Below are the code and all the weights of a small trained network. Each question names an input and a target symbol and asks about switching units off, where a switched-off unit gives its printed mean instead of its output.

import numpy as np


def w(rows, s, z=0):
    codes = np.array(rows[::2]) - 128.0
    scale = np.full(codes.shape[1], s)
    scale[-1] = z or s
    return codes * scale


def norm(h):
    return h / np.sqrt((h * h).mean(-1, keepdims=True) + 1e-5)


def f(y):
    return y / 2 * (1 + np.tanh(0.7978845608 * (y + 0.044715 * y**3)))


def softmax(a):
    e = np.exp(a - a.max(-1, keepdims=True))
    return e / e.sum(-1, keepdims=True)


def log_softmax(a):
    a = a - a.max(-1, keepdims=True)
    return a - np.log(np.exp(a).sum(-1, keepdims=True))


def net(x, mask):
    ids = ['ΔΘΠΣΩαγεζημξτ'.index(c) for c in x.split()]
    T = len(ids)
    res = E[ids] + P[:T]
    u = 0
    for l in range(2):
        q, k, v = (norm(res) @ M[l].T for M in (Q, K, V))
        z = softmax(np.where(np.tri(T) > 0, q @ k.T / 4**0.5, -1e9)) @ v
        res = res + np.where(mask[u], z, O[l][:, -1]) @ O[l][:, :-1]
        u += 1
        y = f(norm(res) @ A[l][:, :-1].T + A[l][:, -1])
        res = res + np.where(mask[u : u + 12], y, B[l][:, -1]) @ B[l][:, :-1]
        u += 12
    return log_softmax(norm(res)[-1] @ U[:, :-1].T + U[:, -1])


Q, K, V, O, A, B = {}, {}, {}, {}, {}, {}
E = w([
[173,156,164],'Δ',
[172,154,143],'Θ',
[168,217,127],'Π',
[182,162,117],'Σ',
[96,7,117],'Ω',
[170,190,139],'α',
[137,130,185],'γ',
[124,171,206],'ε',
[134,91,162],'ζ',
[138,82,163],'η',
[172,159,170],'μ',
[154,113,119],'ξ',
[159,112,169],'τ',
],0.018)
P = w([
[106,82,82],'0',
[129,108,253],'1',
[91,173,152],'2',
[150,129,168],'3',
[92,157,125],'4',
[221,8,159],'5',
[95,196,122],'6',
[234,68,201],'7',
[108,190,71],'8',
[208,61,225],'9',
[90,194,90],'10',
],0.016)
Q[0] = w([
[2,114,165],'L0H1',
[56,164,104],'L0H1',
[192,86,148],'L0H1',
[187,69,176],'L0H1',
],0.008)
K[0] = w([
[85,10,143],'L0H1',
[205,58,143],'L0H1',
[74,169,122],'L0H1',
[2,181,112],'L0H1',
],0.0081)
V[0] = w([
[93,151,95],'L0H1',
[148,120,154],'L0H1',
[57,99,155],'L0H1',
[156,253,146],'L0H1',
],0.011)
O[0] = w([
[37,94,111,86],'L0H1',
[186,157,151,162],'L0H1',
[128,182,140,76],'L0H1',
[82,141,255,254],'L0H1',
],0.0096,0.0059)
A[0] = w([
[116,179,44,1],'L0N1',
[126,23,148,25],'L0N2',
[99,185,152,115],'L0N3',
[90,178,103,21],'L0N4',
[36,121,144,23],'L0N5',
[195,124,161,206],'L0N6',
[113,189,103,84],'L0N7',
[84,117,117,24],'L0N8',
[102,144,86,116],'L0N9',
[86,1,189,224],'L0N10',
[132,95,135,170],'L0N11',
[98,156,121,28],'L0N12',
],0.014,0.0015)
B[0] = w([
[86,189,211,141],'L0N1',
[178,152,162,166],'L0N2',
[149,135,65,198],'L0N3',
[105,68,154,128],'L0N4',
[140,79,3,119],'L0N5',
[31,140,212,253],'L0N6',
[88,92,126,153],'L0N7',
[119,116,150,107],'L0N8',
[101,138,178,116],'L0N9',
[88,185,164,232],'L0N10',
[124,143,159,138],'L0N11',
[140,78,139,119],'L0N12',
],0.015,0.0067)
Q[1] = w([
[255,32,170],'L1H1',
[151,16,173],'L1H1',
[68,151,93],'L1H1',
[114,150,92],'L1H1',
],0.016)
K[1] = w([
[58,202,252],'L1H1',
[22,191,150],'L1H1',
[152,164,80],'L1H1',
[171,171,118],'L1H1',
],0.012)
V[1] = w([
[137,192,101],'L1H1',
[210,147,73],'L1H1',
[239,207,184],'L1H1',
[240,2,121],'L1H1',
],0.017)
O[1] = w([
[80,127,142,177],'L1H1',
[109,62,144,152],'L1H1',
[127,128,252,245],'L1H1',
[222,32,129,53],'L1H1',
],0.024,0.012)
A[1] = w([
[115,135,98,82],'L1N1',
[115,122,101,111],'L1N2',
[71,93,3,3],'L1N3',
[185,120,171,190],'L1N4',
[166,23,161,167],'L1N5',
[87,193,129,200],'L1N6',
[164,215,119,154],'L1N7',
[109,162,115,225],'L1N8',
[91,170,215,144],'L1N9',
[118,123,128,109],'L1N10',
[123,202,2,205],'L1N11',
[97,49,59,90],'L1N12',
],0.019,0.0046)
B[1] = w([
[106,123,138,125],'L1N1',
[110,134,149,125],'L1N2',
[133,49,238,147],'L1N3',
[81,82,105,162],'L1N4',
[157,187,68,183],'L1N5',
[135,45,145,199],'L1N6',
[172,77,89,158],'L1N7',
[143,83,142,162],'L1N8',
[162,165,43,252],'L1N9',
[141,135,130,127],'L1N10',
[70,4,98,154],'L1N11',
[89,217,141,144],'L1N12',
],0.029,0.018)
U = w([
[250,76,255,171],'Δ',
[143,163,255,88],'Θ',
[73,38,186,106],'Π',
[18,128,34,123],'Σ',
[156,157,34,39],'Ω',
[21,173,149,115],'α',
[137,185,96,177],'γ',
[116,83,97,253],'ε',
[183,169,65,23],'ζ',
[193,130,71,59],'η',
[221,80,107,233],'μ',
[120,89,124,234],'ξ',
[245,184,116,50],'τ',
],0.015,0.0037)

Each question gives the input, a string of symbols that net reads in full, and the target symbol t.
The units are the heads (4 rows each of Q, K, V and O) and the neurons (one row each of A and B). Each row of codes is followed by its name. A weight is (code - 128) times the scale printed after its matrix; where a second scale follows, it is the last column's (O, A, B and U).
mask holds one flag per unit, layer by layer, with each layer's heads first. A switched-off unit (its flag False) gives its mean, the last column of its rows in O or B, instead of its output. The means were averaged over made-up inputs and are rounded, as every weight is.
A unit's drop is (log p(t) with every unit on - log p(t) with that unit switched off) / (log p(t) with every unit on - log p(t) with every unit switched off).
The circuit of an input: a set's keep is (log p(t) with only the set's units on - log p(t) with every unit switched off) / (log p(t) with every unit on - log p(t) with every unit switched off). Starting from the 12 units with the biggest drops (on a tie, the unit counted first), units are removed one at a time, each time the one whose removal leaves the highest keep (on an exact tie, the one counted first), for as long as the keep stays at least 0.8.
units of the circuit, in order: the units of the circuit, biggest drop first
most important unit: the unit with the biggest drop
top k neurons: the k neurons with the biggest drops, biggest first
top k neurons in layer l: the k neurons of layer l with the biggest drops, biggest first
input τ γ Θ Θ Θ, target μ: most important unit => L0N10
input τ Θ γ Ω Θ Σ Θ Θ Θ α ξ, target μ: top 2 neurons => L0N6, L0N10
input Θ Ω α α τ ξ γ Θ τ, target Δ: top 2 neurons => L0N6, L0N10
input α τ Θ, target Σ: units of the circuit, in order => L1H1, L0N5, L0H1, L1N11
input Θ Θ α Θ Θ ζ μ γ, target Θ: top 2 neurons => L1N5, L1N6
input Δ Θ Θ α Θ α α γ α, target τ: top 4 neurons in layer 0 => L0N3, L0N6, L0N10, L0N7
input Θ Ω Σ Θ Δ γ Θ, target Δ: top 4 neurons in layer 0 => L0N6, L0N10, L0N3, L0N1
input Δ α Θ γ Θ Θ γ τ α α Θ, target τ: top 3 neurons => L0N3, L0N6, L1N6
input τ τ α α Θ γ Θ Θ α, target μ: units of the circuit, in order => L0H1, L1H1
input Θ ε μ α Θ γ Θ Θ Θ ε α, target Δ: top 4 neurons => L0N6, L0N10, L0N3, L0N1
input Θ Θ μ τ ζ Θ Θ Δ ζ, target Δ: top 4 neurons => L0N10, L0N6, L0N3, L0N1
input α Δ γ α Θ α Δ Θ, target Θ: top 3 neurons in layer 0 => L0N6, L0N7, L0N3
input ε γ Σ Π α, target Π: top 4 neurons => L0N2, L0N5, L0N10, L0N6
input τ ζ Θ Θ Θ τ η Π γ, target μ: units of the circuit, in order => L1H1
input ε Δ Θ Θ Θ, target Π: top 2 neurons => L0N2, L0N5
input ε Θ Θ Π Θ Θ ξ Δ ξ γ γ, target Π: top 2 neurons => L0N2, L0N10
input Θ ζ γ ζ, target Θ: top 2 neurons => L0N1, L0N6
input γ ε Θ γ Θ Θ Ω, target α: top 4 neurons => L0N1, L0N10, L0N6, L1N5
input Δ Σ Θ, target τ: top 4 neurons in layer 0 => L0N3, L0N6, L0N10, L0N7
input Δ Θ α α Π Δ Θ α μ, target τ: top 2 neurons in layer 1 => L1N9, L1N6
input γ Θ γ Θ Θ Θ ε ζ, target Θ: most important unit => L1N5
input Θ α Ω Θ ε, target Δ: top 4 neurons => L0N10, L0N6, L0N3, L0N1
input ε γ Θ τ α ζ α Θ ζ, target Π: top 2 neurons in layer 1 => L1N3, L1N9
input Θ Θ α Δ Θ τ ξ Θ Δ Δ Δ, target Δ: top 4 neurons in layer 0 => L0N6, L0N10, L0N3, L0N1
input Θ η τ γ Ω γ η, target Δ: top 3 neurons => L0N6, L0N3, L0N1
input ζ Θ Θ Θ Σ γ, target Θ: top 2 neurons in layer 1 => L1N5, L1N6
